Here is a tiny trained network, its code and every weight. The questions are about switching its units off for an input and a class, where a switched-off unit gives its printed mean instead of its output.

import numpy as np


def w(rows, s, z=0):
    codes = np.array(rows[::2]) - 128.0
    scale = np.full(codes.shape[1], s)
    scale[-1] = z or s
    return codes * scale


def f(y):
    return y / 2 * (1 + np.tanh(0.7978845608 * (y + 0.044715 * y**3)))


def log_softmax(a):
    a = a - a.max(-1, keepdims=True)
    return a - np.log(np.exp(a).sum(-1, keepdims=True))


def net(x, mask):
    res = np.array(x, float).reshape(1, 8) / 4 @ E
    y = f(res @ A[0][:, :-1].T + A[0][:, -1])
    res = res + np.where(mask, y, B[0][:, -1]) @ B[0][:, :-1]
    return log_softmax(res[-1] @ U[:, :-1].T + U[:, -1])


A, B = {}, {}
E = w([
[97,125,138,121,169,144,239,208,196],'x0',
[31,115,133,110,139,236,154,44,102],'x1',
[127,133,127,121,119,123,132,127,126],'x2',
[130,120,132,125,116,123,136,124,128],'x3',
[128,134,125,126,125,125,130,128,125],'x4',
[138,240,251,214,93,137,124,88,193],'x5',
[124,126,135,128,139,122,123,129,127],'x6',
[116,135,134,128,130,126,119,138,124],'x7',
],0.011)
A[0] = w([
[148,126,113,130,131,133,67,85,104,214],'neuron 0',
[101,128,145,124,159,138,229,195,176,169],'neuron 1',
[90,161,181,152,109,148,143,100,154,132],'neuron 2',
[97,134,132,112,160,132,255,188,201,178],'neuron 3',
[88,99,95,80,142,147,156,154,140,130],'neuron 4',
[99,85,82,83,130,148,109,77,52,187],'neuron 5',
[49,162,215,165,118,195,136,47,153,102],'neuron 6',
[166,135,142,142,139,43,117,184,132,211],'neuron 7',
[75,118,106,110,137,174,173,157,142,137],'neuron 8',
[212,176,153,161,97,64,95,123,161,166],'neuron 9',
[179,71,90,102,135,51,114,198,114,178],'neuron 10',
[161,78,71,65,141,98,97,198,96,190],'neuron 11',
[70,80,84,61,155,175,151,104,65,134],'neuron 12',
[195,168,145,184,113,80,130,151,183,140],'neuron 13',
[136,145,163,107,132,106,167,170,182,131],'neuron 14',
[199,107,83,105,145,52,108,206,123,181],'neuron 15',
[146,86,103,115,135,88,131,167,101,149],'neuron 16',
[157,134,141,116,110,120,95,126,123,181],'neuron 17',
[96,94,84,88,144,169,130,102,97,150],'neuron 18',
[96,122,148,115,152,155,248,214,191,184],'neuron 19',
[189,174,162,174,98,77,112,165,167,133],'neuron 20',
[158,117,125,144,115,121,35,72,83,254],'neuron 21',
],0.0091,0.0079)
B[0] = w([
[88,167,139,73,41,155,129,125,87,194],'neuron 0',
[158,102,127,212,249,131,173,154,208,222],'neuron 1',
[164,179,83,119,160,170,146,113,200,187],'neuron 2',
[148,103,110,169,218,111,160,148,184,241],'neuron 3',
[109,90,123,155,160,109,156,114,124,189],'neuron 4',
[60,127,156,90,89,130,169,165,94,235],'neuron 5',
[111,241,21,74,119,114,154,46,196,230],'neuron 6',
[186,150,129,153,110,178,92,109,154,212],'neuron 7',
[89,91,119,161,184,88,174,131,148,190],'neuron 8',
[164,129,171,141,82,146,66,132,114,217],'neuron 9',
[127,197,50,107,129,138,159,65,185,226],'neuron 10',
[89,171,61,93,120,128,194,71,141,239],'neuron 11',
[51,54,225,128,127,84,197,217,90,240],'neuron 12',
[178,99,163,148,153,188,75,163,118,201],'neuron 13',
[189,132,133,170,180,161,144,146,160,171],'neuron 14',
[135,235,52,103,128,142,124,71,209,228],'neuron 15',
[104,150,102,107,138,125,176,86,144,183],'neuron 16',
[136,174,141,129,93,150,86,102,107,162],'neuron 17',
[80,91,155,111,100,101,156,181,96,207],'neuron 18',
[141,97,116,203,253,94,180,133,196,247],'neuron 19',
[190,69,199,182,140,179,56,153,95,205],'neuron 20',
[105,172,145,99,2,143,102,95,91,233],'neuron 21',
],0.0078,0.014)
U = w([
[99,212,62,51,54,139,97,41,149,251],'0',
[131,175,34,150,192,104,155,65,186,153],'1',
[180,139,240,168,70,142,2,114,72,79],'2',
[205,96,214,186,177,162,82,233,156,43],'3',
[46,99,202,84,66,109,141,182,6,111],'4',
[59,23,172,162,177,46,145,220,124,50],'5',
],0.0066,0.0022)

Each question gives the input, the list of numbers given to net, and the class t.
The units are the neurons (one row each of A and B). Each row of codes is followed by its name. A weight is (code - 128) times the scale printed after its matrix; where a second scale follows, it is the last column's (A, B and U).
mask holds one flag per neuron, in row order. A switched-off neuron (its flag False) gives its mean, the last column of its row in B, instead of its output. The means were averaged over made-up inputs and are rounded, as every weight is.
A unit's drop is (log p(t) with every unit on - log p(t) with that unit switched off) / (log p(t) with every unit on - log p(t) with every unit switched off).
The circuit of an input: a set's keep is (log p(t) with only the set's units on - log p(t) with every unit switched off) / (log p(t) with every unit on - log p(t) with every unit switched off). Starting from the 12 units with the biggest drops (on a tie, the unit counted first), units are removed one at a time, each time the one whose removal leaves the highest keep (on an exact tie, the one counted first), for as long as the keep stays at least 0.8.
units of the circuit, in order: the units of the circuit, biggest drop first
unit that matters most: the unit with the biggest drop
k most important neurons: the k neurons with the biggest drops, biggest first
drop when u is switched off: that unit's drop, to one decimal
input [-7,1,6,8,-3,-6,8,-5], class 4: units of the circuit, in order : (neuron 12; neuron 5)
input [-2,-5,1,4,0,1,8,-8], class 2: 2 most important neurons : (neuron 6; neuron 20)
input [5,0,4,-8,-7,3,-6,7], class 3: units of the circuit, in order : (neuron 11; neuron 10)
input [5,0,3,3,7,7,-8,7], class 3: units of the circuit, in order : (neuron 20; neuron 11)
input [6,0,-1,-7,-4,1,-3,-2], class 3: units of the circuit, in order : (neuron 6; neuron 11)
input [2,1,-2,-8,-4,-1,-3,6], class 5: units of the circuit, in order : (neuron 6; neuron 15)
input [6,5,-6,2,6,0,5,-3], class 5: units of the circuit, in order : (neuron 15; neuron 10)
input [-5,0,-4,-2,-5,-2,5,-4], class 0: 2 most important neurons : (neuron 12; neuron 20)
input [-4,3,2,1,1,7,-2,-4], class 0: most important neuron : (neuron 6)
input [7,1,-7,5,3,-2,-2,8], class 5: 2 most important neurons : (neuron 6; neuron 15)
input [-7,1,-2,4,5,2,-1,-6], class 0: 3 most important neurons : (neuron 12; neuron 20; neuron 13)
input [-1,4,0,6,6,0,3,1], class 4: 2 most important neurons : (neuron 15; neuron 10)
input [-1,-7,1,0,8,0,-3,-5], class 0: 2 most important neurons : (neuron 15; neuron 10)
input [-7,1,8,-7,-2,-7,3,-7], class 4: unit that matters most : neuron 12
input [-1,8,8,2,6,2,-8,0], class 0: drop when neuron 6 is switched off : 1.8
input [4,8,-2,-6,-3,-1,-7,0], class 5: drop when neuron 12 is switched off : 0.1
input [-7,0,-8,8,3,5,7,-5], class 2: drop when neuron 11 is switched off : 0.2
